(in the rows, 128 means zero)
Each row of numbers stands for one node and depends on some of the facts below. Use the named rows to name the rest.

Some facts about the nodes:
{baskem bevu dreman dridar drogre drovem flezodum fluflal fluvi gakluvor goke gromol klapo kulin parim rofle ronabrim rorer sibrul soten stipu stona teplitrur tistenar tresaplu tugrak veplon vokes vuten ziger zuklu} plovu 813
{bidra breles brotrun diro drebrozi dregar drifler floko klekin klipes kloplegur lagal nata neton plagrer pluvor pone rabun reredri rolom skivinak skones sodrosta stazagim stelo stufatul trodun vazes zogra} plovu 241
{bravel breron briskik brufline drates driple fitril gostor grazu gripluna grubru katisi kedak klukler litik norutros nubisi nuklu plisur sasotu sobovom stedes tuzum zepek zigukur zitrak} plovu 51
{brunun dritiklok fedi gadir gradrel madram redrogar skomapes stoklin tavek trute tupoplas} plovu 817
{buto dosum dribris drostuplel fazatuk flazi flipor gilek grulan gruski kerepas kletu lalan letik lostel lumim planur plude rabok skefer tamek vinas zofel} plovu 633
baskem lubran vinas
bravel lubran vokes parim drebrozi
breles lubran tavek tamek
breron lubran plisur stazagim
briskik lubran teplitrur
brotrun lubran zigukur lostel plisur
brunun lubran drovem
diro lubran flipor
dosum lubran gostor
drates lubran soten
dregar lubran plisur
dreman lubran flezodum
dribris lubran zuklu
dridar lubran gostor
drifler lubran dosum
driple lubran zigukur
dritiklok lubran stufatul
drogre lubran lumim
drostuplel lubran nata
drovem lubran stipu
fazatuk lubran skomapes
fedi lubran zigukur gruski
fitril lubran gradrel norutros
flazi lubran stipu
flezodum lubran stelo
floko lubran lostel vinas
fluvi lubran drates tuzum skones brotrun
gakluvor lubran pone
gilek lubran norutros tavek sasotu
goke lubran zogra
gradrel lubran breron
grazu lubran dosum drovem
gripluna lubran dribris
gromol lubran dregar
gruski lubran vokes
kedak lubran plisur grubru
kerepas lubran sibrul nuklu
kletu lubran kedak
klipes lubran drates
kloplegur lubran reredri
klukler lubran lostel
lagal lubran plisur vokes
lalan lubran vinas
litik lubran plude
lumim lubran klukler
madram lubran klipes
neton lubran drogre sodrosta
nubisi lubran kulin grubru
nuklu lubran dridar dosum
parim lubran gripluna dosum
pluvor lubran fluflal kedak grulan
pone lubran zofel vinas rorer
rabok lubran gostor klapo
rabun lubran gripluna nata
redrogar lubran dosum
rofle lubran ziger skones
rolom lubran bevu
ronabrim lubran klekin buto
rorer lubran grubru vokes
sibrul lubran gostor plude kedak
skefer lubran stazagim
skivinak lubran flipor
skomapes lubran grubru
sobovom lubran kedak
sodrosta lubran reredri klapo
soten lubran dregar
stedes lubran plisur
stoklin lubran plisur stona flipor
stufatul lubran brufline bevu
tistenar lubran drovem
tresaplu lubran tistenar
trodun lubran flezodum lumim
trute lubran tistenar
tugrak lubran ziger lagal
tupoplas lubran lostel rorer
vazes lubran stoklin tupoplas
veplon lubran rorer madram
vinas lubran plisur
vokes lubran bidra
zepek lubran letik
ziger lubran zepek
zigukur lubran zitrak
zitrak lubran bidra grubru
zogra lubran lostel

Some rows with their names:
drostuplel: [106 108 154 114 116 128 144 109 154 118 113 118  83 117 163 126 124 156
 100 115  99 127 129 158 123 118 195 136 133 139 122 120 135 161 120 133
 105  70 123]
grazu: [153 111 134 119 129 137 143 110  95 137 175 129 156 133  82 141 144 131
 134 135 142 156  96 153 159 110 135 134 149 117 118 120 127 136 141 122
 130 179 110]
rolom: [169 114 129 121 127 129 131 132 115 114 192 130 115 120 140 111  94 152
 207 155 108 110 115 155 100 153 105 126 107 142 124 130 119 122 132 116
 137 151 138]
flipor: [ 64 142 113 130 115 139 137 121 160 133 131 124 106 128 165 125 109 135
  63 114 129  95 123 135 143 127 196 120 122 132 123 111 139 118 111 146
 115  68 119]
pluvor: [125 126 142 143 130 138 125 131  96 116 184 131 132 113 129 113 125 150
 173 149 110 129 115 138  89 154 130 105 119 120 129 151 113 139 117 121
 148 160 129]
fluflal: [143 124 108 139 145 109 109 132 144 153  91 121  98 142 116 121 134  82
  96 118 139 139 142  91 123 127 116 114 116 118 150 118 133 112 112 114
 132 110 142]
kedak: [151 152 118 136 131 134 126 120  99 133 184 134 176 149  99 136 145 105
  67 118 151 132 102 149 149 119 109 108 143 123 125 121 140 136 141 119
 136 171 112]
sobovom: [157 146 132 140 134 137 129 116  86 139 173 129 179 143  96 135 148 119
  85 115 144 140 105 153 137 118  97 112 141 122 119 117 134 143 143 117
 135 154 111]
katisi: [170 140 124 118 129 130 140 120 104 124 167 129 159 140 100 142 129 120
 114 122 147 126 111 156 152 114  92 133 141 133 116 109 135 124 154 118
 129 165 117]
vokes: [130 126 104 121 138 109  98 137 157 141  45 126  93 142 125 120 145  83
 116 110 132 133 145  87 124 126 106 126 130 125 143 111 124 133 118 122
 118 125 133]
zuklu: [158 103 122 108 138 105 111 128 167 123  52 123  67 135 123 123 140  80
 132 118 123 139 146  98 127 121 124 139 136 132 149 117 126 141 121 109
 117 131 139]
dribris: [ 99 114 146 108 113 128 143 108 158 113 120 120  88 122 165 123 126 143
  91 114 106 126 127 157 130 120 204 136 137 137 128 119 133 163 114 132
 104  77 120]
gilek: [100 130 146 134 130 152 143 104 118 117 141 108  90  88 156 133 102 185
  71 111 105 115 139 145 118 115 176 135 128 133 116 118 132 133 127 138
 123  49 134]
tavek: [166 138 127 134 124 146 129 125  99  96 131 131 185 138 154 141  97 109
 103 150 117 128 167 120 151 114 117 139 151 132 140 170 131 120 133 153
 134  72 157]
tistenar: [124  91  94 121 143 116 121 124 149 157  85 122  67 129 103 124 126  94
 162 134 138 144 130  87 152 118 142 142 124 115 139 112 121  93 107 124
 123 143 135]
skomapes: [161 130 140 147 121 142 125 133  99 138 110 138 211 155 154 128 130  99
 127 148 107 160 145 140 133 123 100 123 136 126 140 158 129 137 116 156
 124  64 139]
zepek: [166 158 118 115 125 116 120 120 116 134 165 130 201 139 102 138 138 148
 109 110 169 134 116 146 147 115 108 140 138 137 111 117 127 130 167 120
 123 195 120]
brunun: [143  94 130 141 121 144 144 120  99 141 128 133 194 141 132 131 120 122
 179 165 110 175 134 130 160 115 146 146 140 113 133 165 116 111 113 161
 124  87 139]
plude: [ 84 128 131 130 118 120 145 108 158 131 170 122 107 131 155 124 124 134
  50 119 132 117 121 143 138 128 231 114 120 127 134 130 150 130 110 129
 124  66 120]

Name these rows:
No name comes twice in this set of rows, the named rows included.
[132 128 117 128 143 107 102 131 145 164  47 118 115 120 121 123 145 137
 141 105 139 158 148  91 109 124 104 135 117 124 134 115 114 121 129 121
 117 131 140] | tugrak
[149 156 125 135 135 147 123 122  83 123 169 128 171 129  98 141 135 133
  84 111 150 120 115 142 145 112  88 126 151 126 111 115 128 135 159 128
 136 168 119] | breron
[ 65 135 138 138 119 148 140 121 137 142 115 121 111 112 161 127 123 157
  86 112 110 119 124 144 123 127 167 123 118 127 114 103 134 131 110 148
 114  55 114] | lalan
[131 126 129 120 125 129 131 138 123 100 178 135 107 116 133 117 109 140
 187 154 119 106 121 136 112 149 139 129 121 135 128 143 117 129 135 119
 143 175 135] | plagrer
[141 156 130 138 132 143 125 126  91 137 153 131 178 135  99 138 144 135
  92 111 147 130 113 143 142 115  87 120 144 126 111 116 125 133 153 127
 130 166 112] | stedes
[152 101 155 139 120 134 142 120 102 128 122 133 210 142 138 136 136 115
 154 155 107 183 143 137 143 117 142 136 145 118 141 183 125 139 118 151
 126  84 140] | redrogar
[127 132 151 151 118 149 130 142 105 135  82 140 208 144 150 136 135 110
 145 146 105 157 149 131 135 123  90 130 135 120 127 152 126 128 123 167
 120  71 133] | tupoplas
[139 119 133 102 116 124 120 136 142  74 164 139  99 130 138 115 120 114
 185 152 112  99 127 135 115 148 160 132 144 138 138 152 122 164 132 115
 134 195 132] | nata
[133 130 118 126 144 101 104 133 138 167  52 117 126 121 123 125 139 154
 145 104 147 155 149  93 111 121 105 142 110 124 130 117 114 112 136 120
 118 136 142] | rofle
[169 116 143 137 123 138 137 128 108 123 119 133 209 145 147 136 116 118
 147 149 108 154 150 134 146 118 110 141 134 128 136 167 130 118 126 157
 125  68 146] | gadir
[119 129 101 138 142 121 105 138 147 149  60 126  86 132 119 125 131  97
 113 115 138 123 143  82 131 124  94 126 120 120 139 109 125 102 115 128
 129 109 134] | stona

The same nodes again, as new rows of numbers:
Some nodes and their rows:
baskem: [107  87 159 145 143 163 116 113 132 128 112 103 136 116 119 115 115  87
 117 129 134 136 156 150 118 111 123 118 119 127 141 120 120]
drogre: [104  96 153 134 125 177 113 112 125 132 119 101 145 114 119 112 116  84
 125 138 132 137 158 121 117 107 126  98 105 144 137 118 111]
neton: [147 157  86 123 109 158 214 154 117 131 114 105 118 139 120 161 115 122
 116 120 105 135 133 129 116 109 140 128 110 155 123 117 113]
goke: [103  94 143 146 135 167 116 114 132 130 116 103 140 117 119 113 113  81
 117 131 133 136 158 129 116 110 124  98 111 133 138 117 119]
sasotu: [158 150 173 132 124 124 129 114 137 134 134 135 116 126 147 126 122 125
 113 133 102 132 124 133 116 111 128  71 111 147 121 130 112]
lalan: [132  99 107 125 101 122 119 121 116 128 119 222  91 126 120 116 116 142
 150 124 113 131 126 139 116 153 125  77 113 144 135 122 159]
tistenar: [104  92 155 149 113 150 117 110 143 131 109  98 131 118 120 113 114  83
 113 136 156 142 136 123 116 109 129 107 130 120 127 117 116]
trodun: [149 167  86 122 112 159 216 155 118 129 110 100 114 140 122 153 116 115
 114 121 104 136 130 128 116 110 141 142 107 150 126 117 112]
zuklu: [105  82 119 131 113 159 123 112 137 130 112 101 131 118 123 118 117  88
 120 151 154 134 142 120 129 108 130 141 120 133 133 118 109]
pone: [150 141  87 128 126 150 183 167 119 131 111 101 101 133 127 146 118 119
 112 120 103 133 129 160 118 123 133 200 110 132 135 116 119]
parim: [105  81 107 131 109 166 120 112 139 129 110 102 153 116 120 112 117  83
 113 150 157 132 150 131 121 107 128 115 131 127 132 119 111]
kerepas: [122  86  96 123  97 119 115 118 118 130 116 235 103 124 121 117 115 156
 120 127 115 130 127 137 115 130 134  58 174 142 124 120 128]
tresaplu: [102  92 149 146 111 148 121 112 143 130 108 103 146 117 120 113 116  92
 112 129 153 144 141 133 115 109 130  93 119 122 127 116 119]
stazagim: [153 129  88 122 142 141 161 161 118 134 120 102  93 123 119 172 117 122
 113 118 106 133 122 150 130 113 138 179 112 139 134 117 111]
drifler: [147 120  90 122 101 149 168 161 122 130 106 102 119 135 120 169 118 126
 116 123 112 134 125 153 119 114 142 151 128 129 122 117 112]
teplitrur: [104  92 155 139 127 143 119 112 135 128 117 103 123 116 121 113 116  84
 123 134 141 137 142 125 123 107 135 116 125 131 132 118 112]
plisur: [155 153 172 149 147 128 134 114 130 133 127 142 115 116 144 148 140 107
 115 135 110 131 124 145 117 107 128 116 159 124 136 136 113]
vinas: [132  96 123 126 105 122 119 123 116 130 125 198  93 121 121 118 117 133
 180 130 117 131 122 137 114 151 125  90 140 144 142 122 144]
litik: [146 157 141 135 106 123 145 111 131 130 117 189 168 123 137 130 125 129
 114 135 104 132 124 150 114 109 126  78 153 126 118 127 112]

Name these rows:
No name comes twice in this set of rows, the named rows included.
[133  91 117 123 101 119 114 115 116 131 132 212  94 127 120 112 116 152
 129 121 112 132 122 148 114 141 130  62 113 154 130 125 151] | skefer
[125  87  94 122  99 118 121 116 120 129 117 231 104 127 122 120 118 148
 126 130 116 132 130 130 113 126 133  56 148 152 126 120 120] | rabok
[142 154 143 141 119 122 140 113 128 131 114 200 160 123 145 128 121 127
 114 133  98 131 122 163 112 111 127  81 168 122 122 133 110] | sobovom
[151 156  90 126 134 140 143 170 119 132 126 103  95 131 119 162 116 107
 114 117 130 135 122 125 137 125 145 236 104 129 135 120 112] | skones
[157 155 141 149 133 126 127 114 131 130 118 189 151 126 146 128 125 122
 115 126 108 131 124 163 114 108 127  81 127 123 127 134 113] | stedes
[150 149  84 128 126 156 194 164 117 131 112 105  98 129 123 159 117 112
 113 119 107 135 125 142 120 121 132 197 104 139 136 118 115] | zogra
[159 142  95 141 103 130 120 113 141 128 111 188 174 146 159 117 119 116
 118 143 116 133 124 142 114 109 127  85 119 124 121 125 113] | bravel
[121  89  99 124  97 122 118 123 115 130 122 239  96 122 120 117 116 150
 137 126 107 133 128 152 116 135 132  80 170 138 132 124 131] | kletu
[137  90 116 124  99 118 117 113 119 130 136 207  93 133 121 114 116 161
 126 119 107 131 124 140 116 132 134  51 104 168 124 120 166] | gilek
[135 135  88 122 122 130 181 167 116 128 111 111 115 130 123 157 120 132
 117 119 100 133 130 173 119 110 139 153 130 129 124 117 112] | pluvor
[121  94  97 125 100 120 119 120 116 130 115 230  95 129 122 115 114 148
 154 131 112 133 126 135 114 143 134  81 144 140 132 123 137] | fazatuk
[150 139 119 133 101 125 136 113 136 129 110 179 170 126 137 138 127 127
 115 143 108 131 123 147 114 110 126  73 171 123 118 121 110] | nuklu
[106  92 109 138 142 149 121 113 129 130 134 102 137 116 117 115 116  85
 116 122 164 137 139 123 131 112 131 149 114 125 136 122 112] | ziger

Now the same nodes, written a new way:
Known rows:
stona: [132 102 206 120 124 112 136 125  89 140 126 126 136 127 147 160 112 144
 143 154 131 124 152 106 130 117 122 158 116 135 137 124 129 170 119  83
 135 128 167]
drogre: [122  91 154 116 117 125 141 121  85 137 130 128 132 127 125 113 148 139
 161 127 142 111 162 108 113  99 133 173 103 145 126 124 136 147 122  91
 135 122 143]
nubisi: [119 125 139 121 120 138 130 143 127  93 108 132 117 114 112 125 124 121
  57 117 141 131 153 129 173 139 135 104 136  99 117 127 133 121 123 200
 106 117 108]
floko: [123 137 104 116 155 134 119 118 117 171 158 134 121 109 128  88 109 111
 148  95 130 129 106 154 102 145 138 111 130 154 117 133 127 117 125 132
 142 155 103]
lostel: [138 125  69 142 127 134 105 105 122 123 130 133 119 153 141 119  82 113
 145 139 123 126  70 114  48 163  98 121 119  91  97 127 138 149 133 171
 121 133 180]
tupoplas: [141 102 110 128 132 129 142  86 152  89 126 132 115 107 147 117 112 115
 206 102 139 140  92 140 108 121 180 113 131  89  86 112 141  94 135  97
 125 138 125]
brotrun: [122 143  93 124 148 140 117 114 137 182 135 127 108 116 135  86 117 111
 129 132 138 160 115 130  93 152 122 111 146 169 129 119 148 108 123 118
 142 171 108]
plisur: [129 144 181 127 107 151 127 129 125 134 116 123 106 123 111 200  74 115
  53 166 135 153 145 104 180 167 136 101 147  91 151 122 125  98 116 185
 128 133 111]
breron: [125 146 147 124 103 158 128 129 126 126 115 125 107 125 101 170 109 116
  66 148 140 141 153 112 164 154 140 110 138 106 150 125 132  75 119 187
 128 126  94]
dridar: [149 120 177 112 118 113 146 134  81 134 120 124 134 111 137  94 151 158
 146 141 124 151 148 101 120  92  96 163 109 110 122 134 133 128 116 113
 142 128 141]
rabun: [120 148 101 127 150 126 119 135 138 165 147 129 133 120 130  90 142 123
 130  98 123 126 120 156 133 126 126 113 138 167 137 134 127 129 133 105
 139 144  94]
fedi: [136 118 110 142 125 123 145 103 184  88 113 124 125 122 143 137 142 125
 188 120 130 143 109 136 138 109 172 117 142 109 113 111 136  97 140  65
 125 131 117]
kletu: [124 130  70 145 123 134 125 135 154 124 121 128 132 155  92 102 142 125
 127 141 112 140  94 113  75 126 109 150 130 116  97 135 107 117 125 194
 115 113 150]
stelo: [118 139 127 130 153 113 112 132 141 177 150 130 135 126 145 119 115 124
 116 108 117 130 116 151 152 134 122 108 147 160 131 132 122 163 133 100
 136 145 118]
zofel: [132 136  99 149 126 126 115 132 134 118 134 129 138 162 120 151 100 125
 139 139 109 114  77 125  94 147 106 129 124 102 121 135 106 148 136 158
 121 116 168]
stufatul: [115 140  95 127 149 122 119 133 140 171 151 129 133 123 127  96 142 122
 129  95 124 125 123 155 137 125 131 118 140 171 133 132 123 136 133 100
 136 141  95]
drebrozi: [122 144 133 130 155 112 114 136 141 172 148 129 134 123 148 121 112 124
 117 113 117 135 113 151 149 139 118 103 147 157 134 131 124 162 132  96
 135 149 117]
norutros: [128 132 143 125 113 130 116 131 118 110 122 131 122 125 137 168  96 121
  55 117 132 116 148 127 193 151 127  97 134  84 136 128 138 143 130 169
 117 117 115]
grazu: [145 161 111 117 115 140 120 131 134  85 119 134 119 108 138 144 141 128
  62 121 133 123 167 135 154 137 127 103 122 107 140 143 150  86 121 188
 119 111  97]

Which node is each row?
No name comes twice in this set of rows, the named rows included.
[134 142  61 147 119 136 121 135 143 116 125 127 134 155 106 106 141 128
 142 135 111 128  86 122  77 129 100 140 122 109 114 136 117 114 133 170
 122 114 147] | kerepas
[130 108  94 142 118 123 143  98 184 105 122 125 130 127 133 135 150 126
 185 102 126 132 112 136 152  98 177 127 141 109 108 115 131  98 142  58
 128 122 106] | madram
[167 180  60 140 115 127 124 142 133 108 119 124 137 139 126  74 157 149
 138 135  98 158  75 119  77 118  63 128 117  76 118 150 123  85 132 177
 134 117 138] | dosum
[130 148 125 141 119 163 135 131 124 138 144 123 123 151  64 161  94 113
 167 169 113 139  70 116  60 160 141 143 122 110 133 136  84  63 117 202
 139 126 141] | vinas
[127 140 117 121 106 145 124 135 110 100 123 131 121 121 117 134 131 122
  81 100 140 105 150 137 178 136 134 105 120  94 143 131 140 101 133 163
 122 112  86] | gripluna
[128 155  98 150 130 144 129 155 133  70 105 123 131 156 108 114 144 126
 177 148 131 106  72 146  70 153 104 116 118 124 150 119 120 116 147 131
 118 126 152] | gruski
[127 100 187 113 125 127 148 130  77 127 134 128 135 120 123 128 133 140
 165 135 137 109 152 118 112 107 140 164 101 139 133 127 122 136 120 102
 136 124 145] | gakluvor
[130 117  82 111 110 153 111 100  92 109 121 139  98 110 141 102  94 106
  81 100 158 120 141 119 123 159 130 100 116  79 105 122 172 113 127 197
 118 132 112] | klukler
[149 130 176 113 121 123 146 137  75 117 121 123 136 114 139 110 158 155
 168 139 132 126 149 120 112 100 106 155  99 126 149 133 137 119 123  88
 144 127 138] | parim
[132 134  92 149 123 122 114 131 146 124 129 128 138 163 122 137 111 128
 126 143 106 126  82 116  96 140  99 136 129 103 112 135 111 151 134 160
 118 115 168] | plude
[118 120 175 122 129 127 127 148 131  89 105 133 121 114 123 142  99 122
  46 128 136 145 146 126 188 145 127 100 146  88 107 124 126 154 122 206
  98 118 125] | grubru
[136 124 137 142 118 132 149  98 187 118 121 120 120 124 122 173 123 123
 182 147 122 163 105 123 142 116 185 125 149 109 122 114 121  67 129  82
 137 135 111] | stoklin
[116 137 140 116 160 137 130 141 104 158 170 135 135 107 105 103 112 115
 163  82 124 111  99 173 123 137 155 112 125 154 128 140  97 113 127 138
 140 142  91] | pone
[126 120 222 120 139 131 157 159  81  76  96 120 132 119 133 119 147 144
 189 157 156 114 137 137 109 126 121 138 106 151 168 108 134 145 133  65
 129 141 157] | vokes
[136 118 112 141 119 125 144  99 184 106 124 123 127 125 132 154 141 126
 184 120 123 145 111 133 145 105 180 124 143 109 114 118 126  84 135  71
 132 126 109] | gradrel

